Here is a tiny trained network, its code and every weight. The questions are about switching its units off for an input and a class, where a switched-off unit gives its printed mean instead of its output.

import numpy as np


def w(rows, s, z=0):
    codes = np.array(rows[::2]) - 128.0
    scale = np.full(codes.shape[1], s)
    scale[-1] = z or s
    return codes * scale


def f(y):
    return np.maximum(y, 0)


def log_softmax(a):
    a = a - a.max(-1, keepdims=True)
    return a - np.log(np.exp(a).sum(-1, keepdims=True))


def net(x, mask):
    res = np.array(x, float).reshape(1, 7) / 4 @ E
    y = f(res @ A[0][:, :-1].T + A[0][:, -1])
    res = res + np.where(mask, y, B[0][:, -1]) @ B[0][:, :-1]
    return log_softmax(res[-1] @ U[:, :-1].T + U[:, -1])


A, B = {}, {}
E = w([
[137,200,205,125,118,83,165,112,89],'x0',
[239,74,95,175,139,24,127,60,114],'x1',
[71,91,183,224,29,157,59,119,54],'x2',
[106,198,113,209,166,71,44,140,195],'x3',
[80,102,11,206,101,63,164,174,92],'x4',
[180,91,135,126,153,140,126,145,162],'x5',
[79,165,147,138,146,129,46,3,184],'x6',
],0.0058)
A[0] = w([
[136,144,151,8,219,180,145,95,185,156],'N1',
[71,176,32,221,149,52,80,157,162,192],'N2',
[46,156,165,98,94,175,130,183,74,144],'N3',
[144,144,129,8,234,155,164,78,207,164],'N4',
[69,141,146,107,64,185,175,198,84,138],'N5',
[221,64,56,151,99,59,193,140,93,230],'N6',
[175,40,99,111,119,164,188,246,129,137],'N7',
[39,159,169,122,62,181,136,147,81,205],'N8',
[112,109,128,97,93,181,188,224,101,252],'N9',
[120,96,130,149,108,134,76,13,104,246],'N10',
[67,141,170,187,90,194,2,55,152,182],'N11',
[207,158,186,61,196,115,153,118,207,242],'N12',
[187,94,131,150,103,31,171,48,39,163],'N13',
[57,150,155,99,78,191,182,182,101,146],'N14',
[106,105,141,102,98,164,180,227,84,235],'N15',
],0.0055,0.0028)
B[0] = w([
[140,222,45,16,35,244,150,77,202,246],'N1',
[62,113,61,230,214,23,178,191,253,229],'N2',
[37,199,111,176,99,202,82,133,80,219],'N3',
[160,201,71,21,50,184,194,80,209,251],'N4',
[40,179,82,171,133,191,110,171,33,220],'N5',
[212,36,116,95,145,89,219,166,74,237],'N6',
[173,51,137,45,204,201,66,239,84,222],'N7',
[33,164,126,208,77,188,84,91,85,236],'N8',
[105,144,64,110,160,217,110,207,51,246],'N9',
[128,80,176,168,57,125,111,50,170,222],'N10',
[122,73,197,219,97,179,7,69,224,255],'N11',
[184,193,146,40,145,152,152,115,148,252],'N12',
[185,111,169,137,82,63,203,79,72,216],'N13',
[36,205,95,152,111,241,93,161,54,225],'N14',
[93,141,69,118,182,203,108,206,14,239],'N15',
],0.0055,0.0059)
U = w([
[211,40,114,59,203,151,140,211,73,8],'0',
[103,37,186,184,71,143,33,53,194,105],'1',
[157,231,89,22,57,164,175,69,201,131],'2',
[31,191,100,147,120,178,99,170,30,62],'3',
[193,85,171,130,65,34,218,49,37,175],'4',
[92,112,35,183,212,2,191,184,197,185],'5',
[180,233,252,148,181,64,66,107,159,254],'6',
],0.0064,0.0011)

Each question gives the input, the list of numbers given to net, and the class t.
The units are the neurons (one row each of A and B). Each row of codes is followed by its name. A weight is (code - 128) times the scale printed after its matrix; where a second scale follows, it is the last column's (A, B and U).
mask holds one flag per neuron, in row order. A switched-off neuron (its flag False) gives its mean, the last column of its row in B, instead of its output. The means were averaged over made-up inputs and are rounded, as every weight is.
A unit's drop is (log p(t) with every unit on - log p(t) with that unit switched off) / (log p(t) with every unit on - log p(t) with every unit switched off).
The circuit of an input: a set's keep is (log p(t) with only the set's units on - log p(t) with every unit switched off) / (log p(t) with every unit on - log p(t) with every unit switched off). Starting from the 12 units with the biggest drops (on a tie, the unit counted first), units are removed one at a time, each time the one whose removal leaves the highest keep (on an exact tie, the one counted first), for as long as the keep stays at least 0.8.
units of the circuit, in order: the units of the circuit, biggest drop first
top k neurons: the k neurons with the biggest drops, biggest first
drop when u is switched off: that unit's drop, to one decimal
input [-5,8,-2,3,2,-6,3], class 5: units of the circuit, in order : (N2)
input [-1,3,-8,4,0,-7,-7], class 0: units of the circuit, in order : (N6 N7)
input [-4,-3,-2,-7,-3,-2,-8], class 3: units of the circuit, in order : (N14 N5)
input [3,-5,-3,6,2,7,-4], class 5: units of the circuit, in order : (N2 N8 N1)
input [5,3,2,-2,2,-1,-7], class 0: top 2 neurons : (N6 N7)
input [-5,1,-4,8,-5,8,-6], class 2: top 3 neurons : (N4 N1 N12)
input [8,4,3,-1,-8,-2,7], class 1: top 2 neurons : (N11 N10)
input [-4,6,7,3,0,-8,-5], class 4: top 2 neurons : (N13 N6)
input [5,5,-5,2,4,-2,8], class 5: top 2 neurons : (N2 N1)
input [6,7,6,2,8,-3,-3], class 4: top 2 neurons : (N13 N6)
input [-5,8,4,4,4,-4,-5], class 5: drop when N2 is switched off : 1.0
input [8,5,6,3,-5,2,-8], class 4: drop when N13 is switched off : 0.2
input [5,1,-6,5,2,-8,-2], class 5: drop when N2 is switched off : 0.2
input [-7,-5,3,7,0,-1,-1], class 1: drop when N15 is switched off : 0.1
input [-2,6,6,0,8,-1,1], class 5: units of the circuit, in order : (N2)
